Below are the code and all the weights of a small trained network. Each question names an input and a class and asks about switching units off, where a switched-off unit gives its printed mean instead of its output.

import numpy as np


def w(rows, s, z=0):
    codes = np.array(rows[::2]) - 128.0
    scale = np.full(codes.shape[1], s)
    scale[-1] = z or s
    return codes * scale


def f(y):
    return np.maximum(y, 0)


def log_softmax(a):
    a = a - a.max(-1, keepdims=True)
    return a - np.log(np.exp(a).sum(-1, keepdims=True))


def net(x, mask):
    res = np.array(x, float).reshape(1, 4) / 4 @ E
    y = f(res @ A[0][:, :-1].T + A[0][:, -1])
    res = res + np.where(mask, y, B[0][:, -1]) @ B[0][:, :-1]
    return log_softmax(res[-1] @ U[:, :-1].T + U[:, -1])


A, B = {}, {}
E = w([
[89,107,195,82,10,188],'x0',
[175,128,137,121,92,21],'x1',
[116,25,56,159,125,96],'x2',
[107,128,203,246,109,143],'x3',
],0.012)
A[0] = w([
[125,72,155,123,112,26,165],'n1',
[167,167,106,162,182,135,111],'n2',
[109,22,84,157,124,130,72],'n3',
[192,183,97,185,152,77,3],'n4',
[82,155,130,117,180,194,172],'n5',
[163,106,84,174,171,140,87],'n6',
[151,204,179,118,208,109,98],'n7',
[222,126,156,132,81,90,160],'n8',
[122,188,59,57,137,123,122],'n9',
[130,89,162,130,34,140,40],'n10',
[173,155,151,143,199,81,120],'n11',
[183,161,82,204,157,116,131],'n12',
[147,138,177,216,111,105,101],'n13',
[180,175,169,130,94,67,98],'n14',
[116,117,181,207,133,101,122],'n15',
[99,254,155,102,166,156,65],'n16',
[114,64,79,167,171,109,109],'n17',
[109,156,160,94,54,131,123],'n18',
[153,194,171,89,150,123,86],'n19',
[152,129,117,54,136,123,79],'n20',
[160,131,121,64,119,83,152],'n21',
[79,92,120,130,184,168,138],'n22',
[100,53,106,124,164,210,126],'n23',
[90,67,179,92,128,136,31],'n24',
[144,89,131,127,36,136,106],'n25',
[172,94,135,108,96,71,69],'n26',
[158,69,91,83,130,143,94],'n27',
],0.012,0.0054)
B[0] = w([
[93,193,43,207,199,102,252],'n1',
[120,89,99,20,152,170,228],'n2',
[113,202,155,124,37,55,236],'n3',
[97,162,66,58,127,203,227],'n4',
[123,146,86,181,252,114,241],'n5',
[126,143,117,58,89,155,220],'n6',
[95,130,115,74,45,86,236],'n7',
[80,103,32,154,238,110,229],'n8',
[235,105,156,189,101,185,243],'n9',
[98,119,143,41,128,182,234],'n10',
[119,94,131,42,136,135,245],'n11',
[120,101,136,41,137,144,254],'n12',
[206,87,167,209,95,207,233],'n13',
[58,156,70,228,183,128,222],'n14',
[254,72,157,198,94,180,232],'n15',
[108,237,122,162,60,67,245],'n16',
[101,167,169,73,47,89,247],'n17',
[93,107,114,28,184,139,236],'n18',
[102,168,159,190,63,89,209],'n19',
[213,73,148,177,75,205,195],'n20',
[179,108,162,194,158,147,224],'n21',
[140,141,46,186,184,112,215],'n22',
[80,179,91,214,199,121,239],'n23',
[112,140,101,98,123,144,173],'n24',
[98,106,99,24,114,128,226],'n25',
[89,169,68,200,153,157,199],'n26',
[157,143,200,199,69,190,199],'n27',
],0.0078,0.0091)
U = w([
[83,139,105,191,220,99,67],'0',
[225,68,175,173,71,181,94],'1',
[88,96,145,23,113,134,85],'2',
[77,167,156,143,4,23,117],'3',
[120,105,154,146,160,79,253],'4',
],0.017,0.016)

Each question gives the input, the list of numbers given to net, and the class t.
The units are the neurons (one row each of A and B). Each row of codes is followed by its name. A weight is (code - 128) times the scale printed after its matrix; where a second scale follows, it is the last column's (A, B and U).
mask holds one flag per neuron, in row order. A switched-off neuron (its flag False) gives its mean, the last column of its row in B, instead of its output. The means were averaged over made-up inputs and are rounded, as every weight is.
A unit's drop is (log p(t) with every unit on - log p(t) with that unit switched off) / (log p(t) with every unit on - log p(t) with every unit switched off).
unit that matters most: the unit with the biggest drop
k most important neurons: the k neurons with the biggest drops, biggest first
drop of u: that unit's drop, to one decimal
input [4,-4,7,1], class 3: unit that matters most => n3
input [3,6,-2,6], class 0: 3 most important neurons => [n8 n14 n1]
input [-5,4,-6,-7], class 1: 3 most important neurons => [n9 n20 n21]
input [5,-4,3,3], class 2: 3 most important neurons => [n1 n10 n25]
input [2,-1,4,3], class 3: 2 most important neurons => [n9 n3]
input [4,-5,7,6], class 3: 2 most important neurons => [n3 n9]
input [-3,3,4,-2], class 3: 3 most important neurons => [n17 n5 n3]
input [0,-6,-7,-2], class 3: 4 most important neurons => [n16 n7 n19 n8]
input [7,-6,7,3], class 2: 3 most important neurons => [n10 n25 n16]
input [7,-7,2,-7], class 0: 3 most important neurons => [n23 n5 n15]
input [-3,-6,-8,-3], class 3: 2 most important neurons => [n16 n7]
input [7,-7,7,4], class 0: 2 most important neurons => [n23 n22]
input [-7,-1,1,-7], class 1: 2 most important neurons => [n9 n20]
input [-5,-2,-5,-4], class 2: unit that matters most => n2
input [4,-6,-8,0], class 3: drop of n16 => 1.2
input [-4,3,-3,1], class 2: drop of n7 => 0.2
input [-7,-5,3,7], class 1: drop of n15 => 0.7
